Below are the code and all the weights of a small trained network. Each question names an input and a class and asks about switching units off, where a switched-off unit gives its printed mean instead of its output.

import numpy as np


def w(rows, s, z=0):
    codes = np.array(rows[::2]) - 128.0
    scale = np.full(codes.shape[1], s)
    scale[-1] = z or s
    return codes * scale


def norm(h):
    return h / np.sqrt((h * h).mean(-1, keepdims=True) + 1e-5)


def f(y):
    return np.maximum(y, 0)


def log_softmax(a):
    a = a - a.max(-1, keepdims=True)
    return a - np.log(np.exp(a).sum(-1, keepdims=True))


def net(x, mask):
    res = np.array(x, float).reshape(1, 2) / 4 @ E
    u = 0
    for l in range(2):
        y = f(norm(res) @ A[l][:, :-1].T + A[l][:, -1])
        res = res + np.where(mask[u : u + 8], y, B[l][:, -1]) @ B[l][:, :-1]
        u += 8
    return log_softmax(norm(res)[-1] @ U[:, :-1].T + U[:, -1])


A, B = {}, {}
E = w([
[64,75,155,121,196,106,244,170,23,190,136],'x0',
[175,50,178,181,189,151,142,69,156,130,192],'x1',
],0.011)
A[0] = w([
[159,164,127,132,125,102,92,143,156,202,170,35],'0.n1',
[138,84,254,145,189,155,148,56,142,40,66,22],'0.n2',
[102,69,229,158,252,227,197,83,141,44,116,117],'0.n3',
[153,116,134,190,103,162,121,61,129,102,154,6],'0.n4',
[160,60,114,137,189,85,149,122,133,243,253,7],'0.n5',
[152,150,117,123,92,118,72,135,164,58,67,159],'0.n6',
[61,164,117,143,97,104,192,216,76,205,126,233],'0.n7',
[224,168,144,134,141,160,33,163,204,220,155,180],'0.n8',
],0.0045,0.0021)
B[0] = w([
[109,127,143,138,121,99,133,105,143,135,118,136],'0.n1',
[106,121,87,92,100,142,133,74,122,86,180,187],'0.n2',
[149,143,36,66,82,70,81,135,102,196,173,245],'0.n3',
[66,140,157,141,149,170,151,187,135,146,107,170],'0.n4',
[153,141,219,254,88,151,131,147,144,76,11,212],'0.n5',
[69,115,138,110,173,165,178,92,118,80,139,232],'0.n6',
[123,136,129,65,144,175,86,69,146,52,101,255],'0.n7',
[94,116,138,173,90,128,181,95,103,71,121,229],'0.n8',
],0.0099,0.0057)
A[1] = w([
[233,130,168,85,187,167,18,104,201,98,86,52],'1.n1',
[39,158,109,159,76,124,190,175,114,132,143,40],'1.n2',
[159,76,177,197,174,136,144,93,189,139,190,1],'1.n3',
[190,68,144,169,185,137,121,123,175,181,225,63],'1.n4',
[165,158,153,169,123,141,81,137,248,118,154,105],'1.n5',
[71,97,120,101,210,138,215,86,128,111,214,161],'1.n6',
[127,226,116,106,125,103,103,223,166,158,69,91],'1.n7',
[82,90,183,124,220,130,206,181,86,185,126,70],'1.n8',
],0.015,0.0023)
B[1] = w([
[170,113,119,207,68,79,124,131,121,175,146,226],'1.n1',
[172,99,129,124,129,103,98,142,100,207,134,192],'1.n2',
[91,162,110,4,136,132,92,154,93,143,78,254],'1.n3',
[79,118,129,22,178,140,132,175,69,193,118,226],'1.n4',
[122,131,144,189,176,155,185,124,155,72,136,242],'1.n5',
[177,111,122,186,90,90,113,138,122,183,143,239],'1.n6',
[103,81,153,50,209,154,139,149,92,194,157,199],'1.n7',
[128,163,122,199,112,168,133,86,218,23,147,234],'1.n8',
],0.012,0.0088)
U = w([
[49,143,110,8,172,177,126,161,82,177,119,196],'0',
[95,170,119,225,130,192,174,101,197,36,141,171],'1',
[164,111,117,171,53,67,110,125,79,203,118,142],'2',
[141,163,182,101,146,54,154,183,177,114,113,4],'3',
],0.012,0.0036)

Each question gives the input, the list of numbers given to net, and the class t.
The units are the neurons (one row each of A and B). Each row of codes is followed by its name. A weight is (code - 128) times the scale printed after its matrix; where a second scale follows, it is the last column's (A, B and U).
mask holds one flag per neuron, layer by layer. A switched-off neuron (its flag False) gives its mean, the last column of its row in B, instead of its output. The means were averaged over made-up inputs and are rounded, as every weight is.
A unit's drop is (log p(t) with every unit on - log p(t) with that unit switched off) / (log p(t) with every unit on - log p(t) with every unit switched off).
The circuit of an input: a set's keep is (log p(t) with only the set's units on - log p(t) with every unit switched off) / (log p(t) with every unit on - log p(t) with every unit switched off). Starting from the 12 units with the biggest drops (on a tie, the unit counted first), units are removed one at a time, each time the one whose removal leaves the highest keep (on an exact tie, the one counted first), for as long as the keep stays at least 0.8.
units of the circuit, in order: the units of the circuit, biggest drop first
top k neurons: the k neurons with the biggest drops, biggest first
k most important neurons of layer l: the k neurons of layer l with the biggest drops, biggest first
drop of u: that unit's drop, to one decimal
input [8,1], class 1: units of the circuit, in order -> [1.n8]
input [0,0], class 2: top 2 neurons -> [0.n3 0.n5]
input [4,-3], class 1: top 2 neurons -> [0.n3 1.n4]
input [-1,-3], class 2: units of the circuit, in order -> [1.n8 1.n3]
input [-7,7], class 0: 3 most important neurons of layer 1 -> [1.n4 1.n3 1.n8]
input [-4,4], class 0: 2 most important neurons of layer 0 -> [0.n7 0.n5]
input [3,3], class 2: units of the circuit, in order -> [0.n3 0.n5]
input [-4,6], class 0: top 2 neurons -> [0.n7 1.n3]
input [5,-4], class 1: top 2 neurons -> [0.n3 1.n8]
input [-3,-1], class 2: top 3 neurons -> [0.n6 0.n5 0.n7]
input [-7,-6], class 1: 4 most important neurons of layer 1 -> [1.n4 1.n3 1.n5 1.n1]
input [-6,6], class 0: top 2 neurons -> [1.n4 0.n7]
input [7,-5], class 1: top 2 neurons -> [1.n8 0.n3]
input [-7,8], class 0: top 2 neurons -> [1.n4 1.n3]
input [-4,-2], class 1: top neuron -> [1.n3]
input [7,5], class 1: top 2 neurons -> [1.n8 0.n5]
input [2,0], class 2: drop of 0.n7 -> 0.9
input [-2,-3], class 2: drop of 1.n4 -> 0.1
input [7,-1], class 1: drop of 1.n8 -> 1.1
input [-4,8], class 0: drop of 0.n1 -> 0.0
input [-2,2], class 2: top neuron -> [1.n6]
